Where the symbols take the nodes:
ξ: s427->s740, s586->s79, s460->s742, s505->s270, s127->s842, s864->s41, s270->s606, s725->s190, s41->s175, s290->s211, s558->s955, s28->s671, s493->s495, s778->s460, s867->s96, s194->s987, s314->s81, s786->s778, s96->s275, s495->s505, s584->s770, s652->s290, s328->s572, s482->s195, s630->s637, s292->s59, s942->s872, s211->s836, s930->s380, s226->s725, s214->s318, s825->s320, s379->s523, s320->s911, s34->s864, s523->s427, s79->s558, s774->s818, s81->s538, s911->s28, s175->s194, s810->s314, s204->s214, s649->s584, s369->s226, s818->s292, s572->s786, s147->s67, s770->s867, s500->s630, s984->s736, s740->s896, s606->s810, s987->s843, s323->s930, s520->s127, s324->s147, s955->s788, s2->s942, s736->s146, s788->s138, s872->s825, s59->s323, s380->s482, s195->s649, s836->s204, s843->s520, s896->s324, s637->s984, s742->s493, s67->s2, s318->s500, s146->s369, s138->s34, s190->s379, s671->s586, s275->s328, s538->s652, s842->s774
η: s427->s505, s586->s500, s460->s175, s505->s520, s127->s896, s864->s226, s270->s127, s725->s460, s41->s725, s290->s930, s558->s637, s28->s214, s493->s987, s778->s41, s867->s558, s194->s379, s314->s818, s786->s864, s96->s955, s495->s843, s584->s586, s652->s323, s328->s138, s482->s911, s630->s867, s292->s2, s942->s652, s211->s380, s930->s825, s226->s778, s214->s649, s825->s211, s379->s493, s320->s836, s34->s369, s523->s495, s79->s630, s774->s147, s81->s292, s911->s204, s175->s190, s810->s774, s204->s195, s649->s671, s369->s786, s818->s67, s572->s34, s147->s314, s770->s79, s500->s770, s984->s275, s740->s270, s606->s842, s987->s523, s323->s872, s520->s740, s324->s810, s955->s984, s2->s538, s736->s328, s788->s736, s872->s290, s59->s942, s380->s320, s195->s28, s836->s482, s843->s427, s896->s606, s637->s96, s742->s194, s67->s81, s318->s584, s146->s572, s138->s146, s190->s742, s671->s318, s275->s788, s538->s59, s842->s324
τ: s427->s318, s586->s740, s460->s380, s505->s584, s127->s79, s864->s872, s270->s770, s725->s211, s41->s825, s290->s778, s558->s324, s28->s523, s493->s195, s778->s930, s867->s842, s194->s911, s314->s275, s786->s323, s96->s774, s495->s649, s584->s520, s652->s786, s328->s292, s482->s194, s630->s606, s292->s138, s942->s369, s211->s460, s930->s41, s226->s290, s214->s495, s825->s725, s379->s204, s320->s190, s34->s942, s523->s214, s79->s896, s774->s955, s81->s328, s911->s379, s175->s320, s810->s96, s204->s493, s649->s843, s369->s652, s818->s788, s572->s59, s147->s984, s770->s127, s500->s270, s984->s314, s740->s500, s606->s867, s987->s28, s323->s864, s520->s586, s324->s637, s955->s147, s2->s146, s736->s81, s788->s67, s872->s226, s59->s34, s380->s175, s195->s987, s836->s742, s843->s671, s896->s630, s637->s810, s742->s482, s67->s736, s318->s505, s146->s538, s138->s2, s190->s836, s671->s427, s275->s818, s538->s572, s842->s558
κ: s427->s586, s586->s127, s460->s836, s505->s500, s127->s867, s864->s930, s270->s630, s725->s320, s41->s380, s290->s725, s558->s774, s28->s843, s493->s214, s778->s211, s867->s810, s194->s195, s314->s736, s786->s290, s96->s314, s495->s318, s584->s270, s652->s226, s328->s538, s482->s493, s630->s324, s292->s572, s942->s864, s211->s190, s930->s460, s226->s825, s214->s427, s825->s175, s379->s28, s320->s194, s34->s323, s523->s671, s79->s842, s774->s275, s81->s146, s911->s987, s175->s482, s810->s984, s204->s523, s649->s505, s369->s872, s818->s328, s572->s652, s147->s788, s770->s606, s500->s896, s984->s67, s740->s79, s606->s637, s987->s649, s323->s778, s520->s770, s324->s955, s955->s818, s2->s34, s736->s2, s788->s292, s872->s41, s59->s786, s380->s742, s195->s495, s836->s379, s843->s584, s896->s558, s637->s147, s742->s204, s67->s138, s318->s740, s146->s942, s138->s59, s190->s911, s671->s520, s275->s81, s538->s369, s842->s96
λ: s427->s195, s586->s495, s460->s872, s505->s28, s127->s318, s864->s538, s270->s671, s725->s323, s41->s652, s290->s34, s558->s270, s28->s742, s493->s320, s778->s942, s867->s740, s194->s211, s314->s558, s786->s2, s96->s896, s495->s911, s584->s523, s652->s138, s328->s147, s482->s725, s630->s520, s292->s984, s942->s328, s211->s864, s930->s369, s226->s59, s214->s194, s825->s786, s379->s380, s320->s778, s34->s81, s523->s482, s79->s505, s774->s630, s81->s955, s911->s460, s175->s290, s810->s79, s204->s175, s649->s379, s369->s292, s818->s637, s572->s67, s147->s867, s770->s427, s500->s843, s984->s842, s740->s649, s606->s586, s987->s836, s323->s146, s520->s214, s324->s770, s955->s606, s2->s275, s736->s774, s788->s810, s872->s572, s59->s736, s380->s226, s195->s190, s836->s41, s843->s204, s896->s584, s637->s127, s742->s825, s67->s96, s318->s987, s146->s818, s138->s314, s190->s930, s671->s493, s275->s324, s538->s788, s842->s500

The rows follow the links: the fewer symbols apart two nodes are, the more alike their rows tend to be.

Each row is also shifted at random along 4 hidden directions that mean nothing.

Some nodes, each with a row of numbers:
s138
[-89,-26,-14,3,-31,-4,-5,-5,11,6,30,-21,-2,-19,9,-39,4,-28,47,5,-4,-9,39,-23,12,47,-38,-12,33,53,-32,-35,-5,0,11,-40,22,15,-17,-4,-27,-29,-44,-27,50,-2,7,-13,22,26,10,-33,3,-19,30,32,16,-31,-33,13,-15,2,31]
s786
[1,-26,15,28,-25,40,21,24,-34,3,8,18,-27,25,-2,-28,21,-29,12,31,-36,-45,14,-15,7,17,-47,-38,9,62,22,-20,-18,5,4,-34,10,27,-24,-1,-14,7,-40,-9,45,22,25,12,15,1,-21,-8,-43,13,7,31,-3,0,8,-16,-18,22,16]
s226
[-73,-20,39,44,-13,56,23,33,-74,19,6,32,-60,32,-27,-17,26,-41,-9,51,-42,-57,-21,-2,-3,-1,-42,-52,-1,49,58,-9,28,24,-2,-8,3,16,-17,-10,-2,36,-14,12,38,14,30,20,3,-26,-37,13,-82,33,-18,12,-35,5,45,-44,-18,27,-7]
s742
[-85,2,32,10,6,52,35,38,-21,-12,-2,39,-38,-30,22,0,20,8,-53,13,-23,-20,49,36,-37,-30,11,0,32,-1,0,23,34,-28,20,9,-38,28,-10,36,39,-20,9,40,-15,28,19,11,-21,-6,-17,24,-52,44,-61,-18,-46,-23,-19,0,-26,36,-42]
s204
[103,10,21,2,15,5,21,16,23,0,-6,32,-8,-56,19,0,12,24,-55,2,-1,-3,13,34,-30,-39,26,9,31,-21,-22,33,52,-20,19,7,-23,16,3,45,35,-21,22,35,-35,3,9,14,-16,-1,-9,18,5,29,-44,-25,-28,-19,-12,10,-12,21,-34]
s788
[13,-12,-22,0,-18,-30,-23,-23,5,12,9,-31,21,28,-21,-12,-10,-19,55,-1,9,2,-29,-37,31,38,-29,-12,-19,25,4,-31,-32,26,-12,-18,36,-14,-1,-32,-39,13,-25,-38,33,-18,-7,-8,24,8,9,-25,27,-34,55,25,35,14,13,-5,13,-23,39]
s369
[38,-26,13,31,-24,26,13,16,-34,11,7,11,-23,31,-15,-25,17,-35,19,33,-31,-44,-10,-22,13,19,-50,-41,-1,59,27,-23,-11,18,-1,-32,17,16,-21,-10,-22,20,-36,-14,46,11,22,11,19,-4,-20,-8,-37,6,17,32,0,5,21,-23,-12,14,20]
s314
[-14,-11,-33,-23,-19,-9,-20,-25,15,-11,17,-40,17,11,13,-14,-14,-11,60,-20,10,23,47,-25,28,45,-16,15,5,22,-30,-37,-46,-6,-6,-28,20,-4,-6,-22,-32,-26,-32,-38,29,4,-14,-25,12,24,29,-31,11,-41,50,30,39,-15,-42,24,1,-22,37]
s911
[75,6,30,14,15,9,23,20,13,10,2,33,-25,-70,11,-7,16,15,-53,14,-4,-11,9,36,-33,-36,19,1,43,-15,-18,31,78,-14,20,3,-22,18,2,46,36,-23,22,41,-27,-4,14,19,-14,-5,-13,15,-8,34,-48,-25,-42,-31,-7,5,-16,27,-41]
s558
[-40,8,-17,-14,13,-46,-44,-45,16,28,23,-51,1,-43,-22,-1,-23,-7,46,-10,41,42,-29,-8,19,25,16,22,10,-32,-21,-13,69,28,-10,10,22,-43,24,-31,-21,-6,28,-13,-6,-52,-26,-22,-6,-2,34,-17,25,-39,35,-11,1,-29,1,8,14,-34,6]
s2
[-27,-26,-6,15,-29,-4,-5,-4,-1,14,24,-15,-5,-2,-7,-34,6,-31,45,14,-8,-17,6,-26,18,39,-42,-23,18,53,-9,-32,-2,13,3,-37,28,8,-15,-12,-31,-8,-38,-29,51,-7,10,-5,24,15,3,-28,-1,-17,35,32,16,-14,-6,-2,-8,1,30]
s28
[53,22,8,-8,20,-8,11,12,23,-13,-25,28,20,-6,10,27,0,36,-55,-11,4,5,-15,24,-24,-43,38,16,-12,-41,1,37,-8,-18,4,28,-26,4,7,27,32,6,28,27,-45,7,-2,13,-12,-7,-11,24,28,24,-38,-31,-8,22,9,4,7,7,-28]
s323
[74,-27,20,35,-24,24,21,23,-25,12,9,22,-22,14,-11,-31,21,-30,7,34,-34,-47,-7,-14,6,12,-47,-42,9,60,21,-15,-2,13,7,-34,15,24,-20,6,-12,13,-36,-8,40,10,30,19,19,0,-24,-8,-29,12,7,27,-3,2,20,-22,-16,21,13]
s270
[142,21,-9,-27,32,-7,-21,-37,3,-1,2,-30,-9,-27,5,20,-18,18,7,-25,29,46,17,22,10,-7,40,43,1,-53,-18,7,46,-3,-9,17,-5,-32,22,-14,6,-14,42,9,-43,-17,-28,-20,-32,-5,32,7,-10,-26,13,-16,-5,-29,-23,21,7,-27,-14]
s34
[21,-27,-17,3,-38,6,15,17,19,-21,-2,9,31,41,21,-27,9,-11,24,-2,-26,-24,38,-31,10,29,-47,-23,-1,66,-13,-27,-100,-18,9,-46,13,39,-31,11,-22,-14,-65,-35,49,33,17,1,33,30,-8,-27,21,-7,27,42,46,19,-23,8,-8,11,41]
s584
[10,28,-9,-34,29,15,-5,-11,-8,-26,-18,-11,4,12,17,38,-17,30,-21,-33,16,39,32,25,-5,-25,46,42,-22,-57,-1,18,-18,-23,-10,34,-25,-17,16,-5,23,-7,36,15,-47,15,-24,-13,-32,-8,16,22,-12,-2,-17,-23,-5,5,-22,18,8,-11,-22]
s318
[-102,30,-14,-30,25,-25,-8,-4,33,-17,-21,-1,31,-6,12,35,-15,38,-33,-33,26,34,-6,18,-20,-29,51,35,-15,-61,-13,30,-14,-20,-1,42,-25,-13,16,10,25,-3,36,16,-45,-2,-18,-5,-13,-1,9,17,41,6,-31,-37,-1,19,-9,15,17,-9,-21]
s147
[53,-5,-19,-10,-3,3,-27,-34,-28,6,14,-45,-11,25,-13,-4,-13,-22,60,-8,11,19,12,-21,37,37,-15,7,-16,9,7,-32,-5,18,-18,-14,26,-24,7,-46,-34,4,-6,-27,20,-11,-16,-22,-3,0,25,-17,-26,-41,53,23,18,-12,-8,5,6,-30,26]
s292
[116,-23,-14,9,-25,-12,-7,-14,1,8,11,-16,12,27,-11,-25,1,-23,50,9,-6,-12,-8,-34,32,36,-41,-20,-6,47,0,-33,-36,16,-6,-38,32,4,-12,-19,-37,6,-39,-37,40,-4,4,-3,24,14,3,-28,9,-27,52,37,34,5,4,-3,-1,-9,40]
s740
[55,26,-12,-26,29,-35,-23,-26,25,2,-10,-19,21,-22,1,27,-22,28,-7,-28,33,44,-16,14,0,-16,45,37,-11,-61,-15,19,23,-1,-8,33,-4,-31,25,-5,9,-3,41,10,-45,-22,-27,-10,-17,-6,20,9,36,-16,0,-29,4,0,-3,15,20,-25,-15]
s652
[51,-24,16,40,-24,9,13,17,-32,17,2,19,-14,38,-28,-22,18,-34,13,37,-30,-48,-48,-25,15,13,-49,-51,-13,54,42,-17,-12,31,-3,-24,22,11,-15,-11,-20,36,-30,-15,43,0,24,20,27,-10,-28,-6,-17,10,16,25,5,24,47,-35,-4,13,20]
s810
[27,1,-39,-21,-6,-84,-42,-44,72,17,16,-45,56,-34,-5,-9,-23,8,51,-27,43,39,-30,-26,20,33,6,21,6,-12,-48,-13,0,15,-5,-10,32,-24,14,-10,-33,-20,-4,-36,3,-44,-23,-18,21,25,33,-36,95,-47,52,5,45,-6,-14,24,22,-35,32]
s637
[110,5,-39,-47,1,30,-16,-34,-18,-41,1,-51,6,42,31,9,-21,5,53,-42,8,46,98,-7,37,31,3,44,-19,-5,-20,-32,-76,-27,-15,-18,5,-10,-2,-35,-21,-29,-14,-30,0,33,-30,-37,-22,18,42,-12,-33,-49,54,31,39,-19,-67,37,-2,-30,29]
s523
[14,18,13,-4,25,-10,6,8,20,-1,-12,20,2,-36,6,19,1,28,-49,-6,12,8,-14,30,-29,-40,39,16,8,-46,-7,36,41,-12,8,31,-24,-4,13,28,34,-4,36,32,-45,-6,-1,9,-18,-9,-4,21,17,23,-42,-36,-25,-1,5,5,5,9,-35]
s770
[-5,31,-17,-20,32,-25,-30,-29,-20,-5,-28,-23,21,62,-29,54,-26,18,1,-22,27,36,-66,-3,16,-17,38,25,-72,-67,44,14,-33,20,-35,56,1,-49,29,-44,0,50,46,-1,-42,-14,-32,-9,-15,-28,8,24,12,-17,13,-26,11,49,42,-15,37,-38,-3]

Where do the symbols, taken in turn from left to right, take each start?
Answers are names.
[71,23,10,-16,29,20,8,-1,-4,-12,-10,7,-14,-27,18,21,-3,26,-40,-14,9,23,33,37,-18,-34,41,32,7,-49,-8,27,36,-22,5,24,-29,-6,15,16,33,-15,38,33,-49,8,-11,-1,-33,-11,7,24,-26,14,-33,-27,-26,-19,-22,16,-4,2,-35]
η ξ ξ: s79
[-26,22,9,-1,17,-11,13,20,18,-12,-32,36,24,15,1,31,0,34,-61,-7,1,-5,-40,18,-29,-46,34,4,-23,-40,16,39,-21,-11,1,39,-26,4,6,26,33,20,27,27,-42,9,1,18,-4,-13,-21,28,31,33,-46,-33,-11,40,28,-9,13,12,-26]
ξ λ λ: s380
[-20,-30,6,25,-26,6,1,3,-13,22,27,-5,-24,-14,-9,-38,13,-37,38,25,-16,-26,4,-21,13,35,-46,-32,27,58,-3,-30,25,16,7,-40,24,11,-15,-7,-26,-7,-34,-18,51,-9,17,1,21,8,-5,-25,-17,-8,24,29,2,-24,2,-10,-15,10,22]
τ κ λ: s2
[-8,-16,-9,-2,-9,-3,-25,-31,-15,22,38,-44,-29,-32,-9,-27,-6,-32,65,5,12,15,21,-15,27,47,-22,1,27,23,-21,-38,54,21,-3,-27,29,-16,3,-31,-34,-19,-11,-23,34,-28,-8,-21,0,7,27,-27,-25,-38,46,24,1,-49,-22,7,-8,-18,21]
τ η: s67
[0,-1,38,29,6,23,29,33,-14,11,-6,46,-27,-21,-4,-3,22,3,-53,27,-21,-34,-19,24,-30,-35,4,-21,16,2,19,27,49,-1,13,9,-19,20,-5,32,29,10,14,35,-11,4,24,25,-6,-17,-30,20,-23,43,-49,-18,-39,0,25,-19,-13,32,-33]
κ τ η: s493
[24,23,13,-17,27,40,16,11,-19,-24,-15,15,-20,-4,21,28,0,25,-47,-11,-1,14,46,37,-19,-39,37,28,-3,-43,4,24,11,-28,1,27,-36,0,9,15,38,-9,34,34,-43,24,-7,-1,-36,-13,1,32,-41,21,-40,-24,-30,-8,-18,9,-5,8,-36]
λ η η: s493
[81,25,10,-26,37,69,13,-1,-56,-33,-15,-1,-43,20,22,35,-5,22,-32,-18,-6,26,71,40,-6,-34,40,39,-16,-49,20,17,4,-30,-8,28,-36,-9,11,-10,33,-4,40,33,-46,36,-18,-11,-53,-23,11,37,-88,10,-27,-15,-31,-17,-29,12,-9,-3,-38]
η η: s584
[-27,-16,37,43,-12,10,27,34,-9,26,6,44,-24,-26,-14,-24,25,-17,-32,41,-25,-50,-36,4,-23,-14,-23,-44,26,34,15,12,51,13,17,-10,-2,24,-10,30,12,13,-9,19,17,-6,34,29,14,-9,-35,4,-11,40,-34,-4,-31,-3,35,-28,-14,36,-15]
κ τ ξ: s911
[-4,-22,19,34,-24,33,24,29,-38,4,-3,27,-19,42,-14,-16,21,-29,-1,36,-37,-49,-13,-16,2,6,-45,-45,-9,56,39,-13,-27,11,1,-22,9,23,-22,-1,-8,28,-33,-6,40,19,28,17,17,-7,-31,0,-34,21,0,23,-4,22,30,-29,-11,23,12]
κ τ: s41
[24,-23,-9,8,-21,-6,-13,-17,-4,15,27,-27,-8,-9,-6,-32,-1,-30,55,8,1,-2,11,-26,26,44,-37,-13,16,42,-14,-35,10,17,-1,-37,31,-2,-8,-21,-35,-10,-30,-30,43,-12,1,-11,15,12,13,-30,-7,-29,47,32,17,-24,-12,2,-7,-8,30]
κ κ: s942
[22,25,-11,-28,29,-18,-22,-29,12,-3,-2,-26,6,-23,5,25,-18,22,-2,-28,31,45,6,19,0,-9,42,40,-3,-59,-17,13,31,-5,-8,27,-9,-31,25,-10,9,-11,40,10,-42,-16,-27,-16,-24,-6,26,7,10,-17,1,-24,-5,-13,-16,18,13,-22,-16]
τ η ξ: s842
[-55,27,-22,-34,15,-35,3,6,65,-34,-30,13,62,-1,31,33,-13,53,-46,-39,20,28,8,16,-30,-34,50,37,-14,-52,-30,35,-65,-39,6,34,-29,7,8,34,30,-18,18,11,-47,14,-16,-1,-2,15,4,14,76,11,-34,-32,20,35,-23,25,17,-1,-13]
κ λ τ: s214
[38,14,22,-3,24,26,17,14,-7,-5,-7,24,-25,-38,13,13,7,21,-50,1,-1,4,25,39,-27,-40,32,17,19,-34,-5,31,53,-18,10,22,-30,5,7,27,36,-13,34,39,-39,7,2,8,-29,-13,-5,26,-30,28,-45,-27,-40,-21,-11,5,-10,16,-41]
τ κ: s843
[-46,-25,-2,21,-27,3,-1,2,-13,15,18,-7,-11,11,-12,-31,8,-31,38,19,-14,-26,-4,-25,17,36,-45,-31,10,56,6,-29,-7,19,2,-32,23,10,-16,-13,-28,3,-37,-25,49,-4,14,-1,24,8,-7,-22,-11,-9,28,31,12,-5,7,-10,-8,4,28]
κ λ λ: s984
